Here is a tiny trained network, its code and every weight. The questions are about switching its units off for an input and a target symbol, where a switched-off unit gives its printed mean instead of its output.

import numpy as np


def w(rows, s, z=0):
    codes = np.array(rows[::2]) - 128.0
    scale = np.full(codes.shape[1], s)
    scale[-1] = z or s
    return codes * scale


def norm(h):
    return h / np.sqrt((h * h).mean(-1, keepdims=True) + 1e-5)


def f(y):
    return np.maximum(y, 0)


def softmax(a):
    e = np.exp(a - a.max(-1, keepdims=True))
    return e / e.sum(-1, keepdims=True)


def log_softmax(a):
    a = a - a.max(-1, keepdims=True)
    return a - np.log(np.exp(a).sum(-1, keepdims=True))


def net(x, mask):
    ids = ['ΘΛΨαγδζμξπτφ'.index(c) for c in x.split()]
    T = len(ids)
    res = E[ids] + P[:T]
    u = 0
    for l in range(2):
        q, k, v = (norm(res) @ M[l].T for M in (Q, K, V))
        z = softmax(np.where(np.tri(T) > 0, q @ k.T / 4**0.5, -1e9)) @ v
        res = res + np.where(mask[u], z, O[l][:, -1]) @ O[l][:, :-1]
        u += 1
        y = f(norm(res) @ A[l][:, :-1].T + A[l][:, -1])
        res = res + np.where(mask[u : u + 12], y, B[l][:, -1]) @ B[l][:, :-1]
        u += 12
    return log_softmax(norm(res)[-1] @ U[:, :-1].T + U[:, -1])


Q, K, V, O, A, B = {}, {}, {}, {}, {}, {}
E = w([
[82,115,140,236,133,138],'Θ',
[42,70,146,166,163,123],'Λ',
[59,63,128,188,135,130],'Ψ',
[116,186,134,254,101,164],'α',
[95,98,125,201,117,168],'γ',
[113,118,137,155,144,191],'δ',
[107,109,85,213,71,170],'ζ',
[120,139,185,159,172,202],'μ',
[91,164,101,162,65,149],'ξ',
[82,132,154,196,106,123],'π',
[41,175,129,194,150,97],'τ',
[134,111,83,124,56,140],'φ',
],0.0085)
P = w([
[200,128,162,120,156,142],'0',
[97,106,49,183,130,213],'1',
[38,87,218,15,44,177],'2',
[103,83,99,244,74,135],'3',
[119,110,34,167,151,198],'4',
[56,72,215,37,79,148],'5',
[114,80,91,222,77,115],'6',
[142,113,15,149,172,182],'7',
[81,48,202,49,93,134],'8',
[133,79,85,206,88,94],'9',
[168,125,2,119,192,166],'10',
[110,28,180,50,109,118],'11',
[112,23,48,216,71,102],'12',
],0.0096)
Q[0] = w([
[165,136,22,96,34,83],'0.h1',
[228,137,178,58,108,110],'0.h1',
[32,33,162,1,58,190],'0.h1',
[38,120,111,198,122,245],'0.h1',
],0.0058)
K[0] = w([
[170,98,151,164,74,129],'0.h1',
[82,144,187,79,66,91],'0.h1',
[155,186,84,44,149,56],'0.h1',
[129,140,1,177,210,132],'0.h1',
],0.0074)
V[0] = w([
[82,95,122,184,4,123],'0.h1',
[113,89,203,162,86,143],'0.h1',
[143,83,215,44,20,176],'0.h1',
[176,91,127,115,157,167],'0.h1',
],0.0041)
O[0] = w([
[136,45,44,98,119,51,226],'0.h1',
[128,151,76,72,206,74,159],'0.h1',
[253,117,194,148,111,33,3],'0.h1',
[200,142,121,79,197,141,156],'0.h1',
],0.0033)
A[0] = w([
[114,156,74,78,166,130,100],'0.n1',
[75,94,49,119,60,71,196],'0.n2',
[184,169,108,97,65,206,231],'0.n3',
[157,162,177,167,216,123,55],'0.n4',
[189,172,254,150,77,14,139],'0.n5',
[102,61,253,71,18,126,144],'0.n6',
[165,73,146,133,125,193,108],'0.n7',
[118,114,129,159,75,205,196],'0.n8',
[104,112,132,189,157,26,254],'0.n9',
[48,184,151,65,154,131,186],'0.n10',
[69,131,112,16,110,89,102],'0.n11',
[115,79,179,181,82,79,103],'0.n12',
],0.0086,0.0026)
B[0] = w([
[142,122,164,89,145,123,145],'0.n1',
[143,172,164,132,158,129,254],'0.n2',
[82,127,145,151,160,62,162],'0.n3',
[76,120,147,188,74,119,142],'0.n4',
[255,130,98,88,54,181,136],'0.n5',
[100,145,144,31,139,49,238],'0.n6',
[132,135,112,108,77,107,180],'0.n7',
[102,123,123,80,140,80,252],'0.n8',
[140,121,101,84,94,173,196],'0.n9',
[76,89,168,142,117,102,166],'0.n10',
[103,200,106,137,107,88,166],'0.n11',
[132,145,121,58,116,150,197],'0.n12',
],0.01,0.0077)
Q[1] = w([
[140,117,123,119,250,96],'1.h1',
[86,111,57,148,33,161],'1.h1',
[123,134,221,149,18,153],'1.h1',
[179,149,88,209,233,191],'1.h1',
],0.017)
K[1] = w([
[112,131,211,112,48,127],'1.h1',
[173,127,117,162,235,141],'1.h1',
[50,142,2,123,159,114],'1.h1',
[101,79,148,173,80,111],'1.h1',
],0.016)
V[1] = w([
[108,137,140,130,129,26],'1.h1',
[120,92,123,91,136,91],'1.h1',
[106,6,185,61,137,162],'1.h1',
[109,222,201,126,160,147],'1.h1',
],0.014)
O[1] = w([
[173,108,86,110,212,125,252],'1.h1',
[187,40,118,196,156,129,197],'1.h1',
[175,59,87,178,23,190,143],'1.h1',
[182,202,131,105,138,254,80],'1.h1',
],0.012,0.0042)
A[1] = w([
[208,164,118,94,141,184,151],'1.n1',
[207,172,189,134,91,88,3],'1.n2',
[248,147,242,151,112,139,115],'1.n3',
[147,121,71,201,147,104,191],'1.n4',
[128,131,127,108,141,75,160],'1.n5',
[109,168,95,144,168,162,251],'1.n6',
[100,126,88,96,196,123,96],'1.n7',
[159,79,106,185,88,166,41],'1.n8',
[119,180,166,88,101,145,204],'1.n9',
[133,67,63,91,100,124,184],'1.n10',
[186,112,71,108,75,187,21],'1.n11',
[86,95,97,141,167,156,146],'1.n12',
],0.016,0.0025)
B[1] = w([
[105,36,197,108,115,69,161],'1.n1',
[223,97,9,78,96,44,133],'1.n2',
[116,207,108,220,202,228,133],'1.n3',
[86,110,162,97,146,200,178],'1.n4',
[142,147,155,156,112,172,214],'1.n5',
[204,95,110,75,95,121,181],'1.n6',
[148,132,85,194,77,119,234],'1.n7',
[165,120,107,49,159,54,177],'1.n8',
[67,125,108,111,152,166,175],'1.n9',
[137,145,110,160,160,191,245],'1.n10',
[125,210,231,195,117,120,158],'1.n11',
[139,181,163,110,104,100,175],'1.n12',
],0.013,0.011)
U = w([
[131,127,126,197,160,32,230],'Θ',
[141,192,71,137,35,133,36],'Λ',
[171,116,182,141,54,146,227],'Ψ',
[88,129,133,216,153,183,127],'α',
[159,193,162,134,154,195,255],'γ',
[115,39,85,150,79,104,48],'δ',
[184,154,55,172,160,140,110],'ζ',
[159,64,166,124,215,162,118],'μ',
[122,196,81,88,195,95,118],'ξ',
[119,140,142,23,72,154,18],'π',
[37,165,169,129,105,123,168],'τ',
[180,105,120,70,136,2,121],'φ',
],0.016,0.0031)

Each question gives the input, a string of symbols that net reads in full, and the target symbol t.
The units are the heads (4 rows each of Q, K, V and O) and the neurons (one row each of A and B). Each row of codes is followed by its name. A weight is (code - 128) times the scale printed after its matrix; where a second scale follows, it is the last column's (O, A, B and U).
mask holds one flag per unit, layer by layer, with each layer's heads first. A switched-off unit (its flag False) gives its mean, the last column of its rows in O or B, instead of its output. The means were averaged over made-up inputs and are rounded, as every weight is.
A unit's drop is (log p(t) with every unit on - log p(t) with that unit switched off) / (log p(t) with every unit on - log p(t) with every unit switched off).
The circuit of an input: a set's keep is (log p(t) with only the set's units on - log p(t) with every unit switched off) / (log p(t) with every unit on - log p(t) with every unit switched off). Starting from the 12 units with the biggest drops (on a tie, the unit counted first), units are removed one at a time, each time the one whose removal leaves the highest keep (on an exact tie, the one counted first), for as long as the keep stays at least 0.8.
units of the circuit, in order: the units of the circuit, biggest drop first
unit that matters most: the unit with the biggest drop
top k neurons: the k neurons with the biggest drops, biggest first
top k neurons in layer l: the k neurons of layer l with the biggest drops, biggest first
input δ Ψ Ψ Ψ ξ ζ ξ ξ, target φ: top 4 neurons	(0.n3, 1.n1, 0.n2, 0.n4)
input Θ ξ Θ Θ δ π φ Ψ Λ, target φ: units of the circuit, in order	(1.n4)
input μ Ψ Ψ Λ δ Ψ, target δ: units of the circuit, in order	(1.h1, 0.n2)
input α ζ φ π, target Θ: top 3 neurons	(0.n6, 0.n8, 0.n11)
input ζ ζ α δ Λ φ, target φ: units of the circuit, in order	(0.n6, 0.h1)
input ξ Θ Ψ μ μ μ γ ξ Θ, target ξ: top 3 neurons	(0.n10, 0.n6, 0.n2)
input Λ γ γ Θ Ψ ζ γ γ, target γ: units of the circuit, in order	(0.h1, 1.n11, 1.h1)
input δ μ Θ, target μ: top 3 neurons	(0.n4, 0.n12, 0.n9)
input ζ Λ α ζ δ α π δ, target μ: units of the circuit, in order	(1.h1, 1.n1)
input Ψ δ γ Ψ, target μ: units of the circuit, in order	(1.h1, 1.n8, 1.n10, 1.n4)
input δ Λ ξ, target ξ: top 3 neurons	(0.n6, 0.n11, 0.n12)
input Ψ μ μ ξ ζ Θ τ γ δ μ π γ π, target Λ: top 4 neurons in layer 0	(0.n6, 0.n12, 0.n9, 0.n1)
input Ψ μ π μ ξ ξ ξ Ψ Θ δ μ, target δ: top 4 neurons	(0.n6, 0.n4, 0.n2, 0.n11)
input Ψ Ψ ξ Λ Ψ Ψ φ Θ ζ μ, target τ: unit that matters most	0.n6
input γ τ π Ψ γ μ α μ, target ζ: top 4 neurons in layer 0	(0.n6, 0.n2, 0.n4, 0.n7)
input δ ξ δ δ τ ξ Ψ ζ, target φ: top 2 neurons in layer 1	(1.n1, 1.n10)
input φ μ δ τ Θ Λ Ψ ξ Ψ, target ξ: top 2 neurons in layer 0	(0.n10, 0.n6)
input τ φ ξ δ Ψ τ γ Ψ μ δ Λ Θ π, target Ψ: top 3 neurons in layer 1	(1.n11, 1.n8, 1.n7)
input δ Λ Θ π δ α Θ Ψ, target φ: top 3 neurons	(0.n3, 0.n4, 0.n6)
input α α Λ Θ ζ, target ξ: unit that matters most	1.h1
input μ γ φ, target φ: top 3 neurons	(0.n6, 0.n4, 0.n11)
input Θ Ψ Ψ α ζ, target Λ: top 4 neurons	(0.n6, 0.n2, 0.n4, 0.n8)
input α μ Θ ξ Ψ μ ζ δ Ψ γ φ, target ξ: top 2 neurons in layer 0	(0.n5, 0.n6)
input μ α φ δ φ δ Θ γ Λ μ, target α: top 2 neurons	(0.n11, 0.n6)
input ξ ξ δ Ψ π, target Θ: top 3 neurons	(0.n5, 0.n2, 0.n3)
input ξ ξ γ δ α δ δ π π Ψ, target Λ: top 2 neurons in layer 0	(0.n6, 0.n9)
input τ φ τ φ α γ, target φ: top 2 neurons	(0.n2, 0.n10)
input μ φ γ Ψ Ψ, target π: top neuron	(0.n6)
input ζ ζ α γ μ Ψ ζ Ψ γ γ γ, target μ: top 3 neurons in layer 1	(1.n1, 1.n4, 1.n8)
input δ π Ψ ξ Ψ Θ φ φ μ, target φ: top 4 neurons	(0.n6, 0.n2, 0.n10, 0.n3)
